Here is a tiny trained network, its code and every weight. The questions are about switching its units off for an input and a class, where a switched-off unit gives its printed mean instead of its output.

import numpy as np


def w(rows, s, z=0):
    codes = np.array(rows[::2]) - 128.0
    scale = np.full(codes.shape[1], s)
    scale[-1] = z or s
    return codes * scale


def norm(h):
    return h / np.sqrt((h * h).mean(-1, keepdims=True) + 1e-5)


def f(y):
    return np.maximum(y, 0)


def log_softmax(a):
    a = a - a.max(-1, keepdims=True)
    return a - np.log(np.exp(a).sum(-1, keepdims=True))


def net(x, mask):
    res = np.array(x, float).reshape(1, 5) / 4 @ E
    u = 0
    for l in range(3):
        y = f(norm(res) @ A[l][:, :-1].T + A[l][:, -1])
        res = res + np.where(mask[u : u + 3], y, B[l][:, -1]) @ B[l][:, :-1]
        u += 3
    return log_softmax(norm(res)[-1] @ U[:, :-1].T + U[:, -1])


A, B = {}, {}
E = w([
[160,221,63,70,108,169,122],'x0',
[125,125,128,125,126,126,132],'x1',
[44,124,168,89,201,170,121],'x2',
[105,53,8,128,160,114,68],'x3',
[120,128,125,124,129,121,139],'x4',
],0.016)
A[0] = w([
[133,248,175,111,197,175,218,1],'L0N0',
[176,2,123,220,99,12,137,28],'L0N1',
[174,145,245,198,45,42,179,79],'L0N2',
],0.0074,0.0085)
B[0] = w([
[169,176,174,116,189,101,102,182],'L0N0',
[249,78,150,116,196,153,144,226],'L0N1',
[118,73,132,209,78,189,197,255],'L0N2',
],0.015,0.0057)
A[1] = w([
[52,170,95,106,105,132,95,1],'L1N0',
[140,221,182,154,1,136,175,22],'L1N1',
[157,197,128,155,57,75,124,59],'L1N2',
],0.0097,0.0073)
B[1] = w([
[142,77,54,85,144,192,119,141],'L1N0',
[188,72,69,113,253,173,154,253],'L1N1',
[180,115,57,168,113,148,210,174],'L1N2',
],0.013,0.0042)
A[2] = w([
[128,129,75,143,8,76,98,31],'L2N0',
[123,127,220,162,119,146,176,3],'L2N1',
[101,53,178,145,126,118,128,202],'L2N2',
],0.015,0.0031)
B[2] = w([
[136,210,222,97,12,5,97,164],'L2N0',
[55,129,104,25,6,106,76,240],'L2N1',
[78,199,150,175,121,63,98,255],'L2N2',
],0.013,0.0081)
U = w([
[127,73,199,235,21,147,192,7],'0',
[219,33,113,196,183,46,71,165],'1',
[220,152,70,141,140,200,208,169],'2',
[171,169,88,104,44,54,79,183],'3',
[26,131,222,74,74,102,103,254],'4',
[27,93,133,213,253,69,48,55],'5',
[118,226,204,34,203,179,126,81],'6',
[75,126,50,36,198,199,68,104],'7',
],0.023,0.0028)

Each question gives the input, the list of numbers given to net, and the class t.
The units are the neurons (one row each of A and B). Each row of codes is followed by its name. A weight is (code - 128) times the scale printed after its matrix; where a second scale follows, it is the last column's (A, B and U).
mask holds one flag per neuron, layer by layer. A switched-off neuron (its flag False) gives its mean, the last column of its row in B, instead of its output. The means were averaged over made-up inputs and are rounded, as every weight is.
A unit's drop is (log p(t) with every unit on - log p(t) with that unit switched off) / (log p(t) with every unit on - log p(t) with every unit switched off).
The circuit of an input: a set's keep is (log p(t) with only the set's units on - log p(t) with every unit switched off) / (log p(t) with every unit on - log p(t) with every unit switched off). Starting from all 9 units, units are removed one at a time, each time the one whose removal leaves the highest keep (on an exact tie, the one counted first), for as long as the keep stays at least 0.8.
units of the circuit, in order: the units of the circuit, biggest drop first
top k neurons: the k neurons with the biggest drops, biggest first
k most important neurons of layer l: the k neurons of layer l with the biggest drops, biggest first
drop of u: that unit's drop, to one decimal
input [3,-1,-7,-3,8], class 2: units of the circuit, in order : (L1N1)
input [6,8,-1,8,-6], class 3: units of the circuit, in order : (L2N0, L1N1)
input [-5,-2,1,-2,5], class 4: 2 most important neurons of layer 2 : (L2N1, L2N2)
input [0,8,1,3,3], class 5: top 2 neurons : (L2N1, L1N1)
input [-7,-8,2,-6,-6], class 4: 2 most important neurons of layer 2 : (L2N1, L2N2)
input [0,4,-7,1,-8], class 1: top 3 neurons : (L0N1, L2N1, L2N2)
input [5,6,0,-8,-7], class 2: top 2 neurons : (L1N1, L1N2)
input [0,1,1,6,-6], class 5: 2 most important neurons of layer 1 : (L1N1, L1N2)
input [1,-8,1,0,-2], class 6: top 2 neurons : (L0N2, L2N1)
input [2,-4,0,8,0], class 3: top 4 neurons : (L1N1, L0N1, L2N0, L0N0)
input [8,8,-5,-1,0], class 2: drop of L1N1 : 0.9
input [2,-4,-6,-8,3], class 2: drop of L1N1 : 1.7
input [2,4,-1,8,5], class 3: drop of L0N1 : 0.7
input [4,7,-2,-7,6], class 2: top neuron : (L1N1)
